Below are the code and all the weights of a small trained network. Each question names an input and a class and asks about switching units off, where a switched-off unit gives its printed mean instead of its output.

import numpy as np


def w(rows, s, z=0):
    codes = np.array(rows[::2]) - 128.0
    scale = np.full(codes.shape[1], s)
    scale[-1] = z or s
    return codes * scale


def f(y):
    return y / 2 * (1 + np.tanh(0.7978845608 * (y + 0.044715 * y**3)))


def log_softmax(a):
    a = a - a.max(-1, keepdims=True)
    return a - np.log(np.exp(a).sum(-1, keepdims=True))


def net(x, mask):
    res = np.array(x, float).reshape(1, 2) / 4 @ E
    y = f(res @ A[0][:, :-1].T + A[0][:, -1])
    res = res + np.where(mask, y, B[0][:, -1]) @ B[0][:, :-1]
    return log_softmax(res[-1] @ U[:, :-1].T + U[:, -1])


A, B = {}, {}
E = w([
[109,132,156,159,210,237,91,163],'x0',
[212,247,136,93,85,223,107,152],'x1',
],0.013)
A[0] = w([
[157,151,63,151,88,96,165,112,78],'neuron 0',
[109,138,146,151,184,165,151,163,84],'neuron 1',
[154,174,141,81,90,176,111,134,106],'neuron 2',
[174,155,114,140,93,76,169,135,150],'neuron 3',
[103,95,112,125,140,131,147,135,254],'neuron 4',
[223,136,200,80,108,147,145,151,62],'neuron 5',
[168,186,142,89,129,162,191,180,252],'neuron 6',
[134,92,15,16,80,104,171,10,112],'neuron 7',
[70,102,114,160,164,84,157,112,74],'neuron 8',
[96,64,123,130,146,115,137,70,211],'neuron 9',
[115,110,184,79,190,163,111,179,120],'neuron 10',
[111,81,152,179,183,86,182,117,66],'neuron 11',
[145,155,110,6,112,161,118,124,103],'neuron 12',
[104,118,130,184,180,187,110,133,149],'neuron 13',
],0.012)
B[0] = w([
[26,186,78,55,149,111,160,124,161],'neuron 0',
[12,199,43,45,142,25,99,152,169],'neuron 1',
[166,115,143,89,184,159,146,110,190],'neuron 2',
[102,157,131,131,111,105,40,46,189],'neuron 3',
[167,61,173,168,110,141,134,51,237],'neuron 4',
[87,140,140,62,225,110,143,191,168],'neuron 5',
[154,87,154,147,125,241,115,71,243],'neuron 6',
[95,175,65,52,94,143,74,75,226],'neuron 7',
[157,136,151,69,208,125,145,156,198],'neuron 8',
[187,119,165,129,156,191,101,67,251],'neuron 9',
[102,192,91,62,82,71,71,95,187],'neuron 10',
[78,152,195,62,198,127,107,154,198],'neuron 11',
[160,114,132,75,218,165,123,119,174],'neuron 12',
[102,153,60,85,60,103,58,84,216],'neuron 13',
],0.011,0.015)
U = w([
[142,105,188,81,254,116,120,133,83],'0',
[93,155,57,78,99,82,99,111,163],'1',
[192,52,178,161,74,146,110,83,255],'2',
[138,134,145,166,81,92,122,193,83],'3',
[124,125,88,154,130,86,138,162,81],'4',
[126,146,161,159,96,118,157,176,91],'5',
[115,112,108,113,87,101,141,174,76],'6',
[121,165,109,156,121,78,127,168,82],'7',
],0.014,0.0091)

Each question gives the input, the list of numbers given to net, and the class t.
The units are the neurons (one row each of A and B). Each row of codes is followed by its name. A weight is (code - 128) times the scale printed after its matrix; where a second scale follows, it is the last column's (A, B and U).
mask holds one flag per neuron, in row order. A switched-off neuron (its flag False) gives its mean, the last column of its row in B, instead of its output. The means were averaged over made-up inputs and are rounded, as every weight is.
A unit's drop is (log p(t) with every unit on - log p(t) with that unit switched off) / (log p(t) with every unit on - log p(t) with every unit switched off).
The circuit of an input: a set's keep is (log p(t) with only the set's units on - log p(t) with every unit switched off) / (log p(t) with every unit on - log p(t) with every unit switched off). Starting from the 12 units with the biggest drops (on a tie, the unit counted first), units are removed one at a time, each time the one whose removal leaves the highest keep (on an exact tie, the one counted first), for as long as the keep stays at least 0.8.
circuit, biggest first: the units of the circuit, biggest drop first
unit that matters most: the unit with the biggest drop
k most important neurons: the k neurons with the biggest drops, biggest first
drop when u is switched off: that unit's drop, to one decimal
input [2,3], class 2: circuit, biggest first : neuron 11; neuron 6
input [5,-4], class 1: unit that matters most : neuron 13
input [8,-6], class 1: 3 most important neurons : neuron 13; neuron 10; neuron 1
input [-3,2], class 2: 3 most important neurons : neuron 1; neuron 13; neuron 10
input [3,2], class 2: 2 most important neurons : neuron 7; neuron 6
input [4,-2], class 1: 2 most important neurons : neuron 6; neuron 13
input [7,-6], class 1: 2 most important neurons : neuron 13; neuron 10
input [6,-4], class 1: drop when neuron 13 is switched off : 0.3
input [-1,-1], class 2: drop when neuron 1 is switched off : 0.0
input [4,3], class 1: drop when neuron 13 is switched off : 0.3
input [2,-3], class 2: drop when neuron 1 is switched off : 0.1
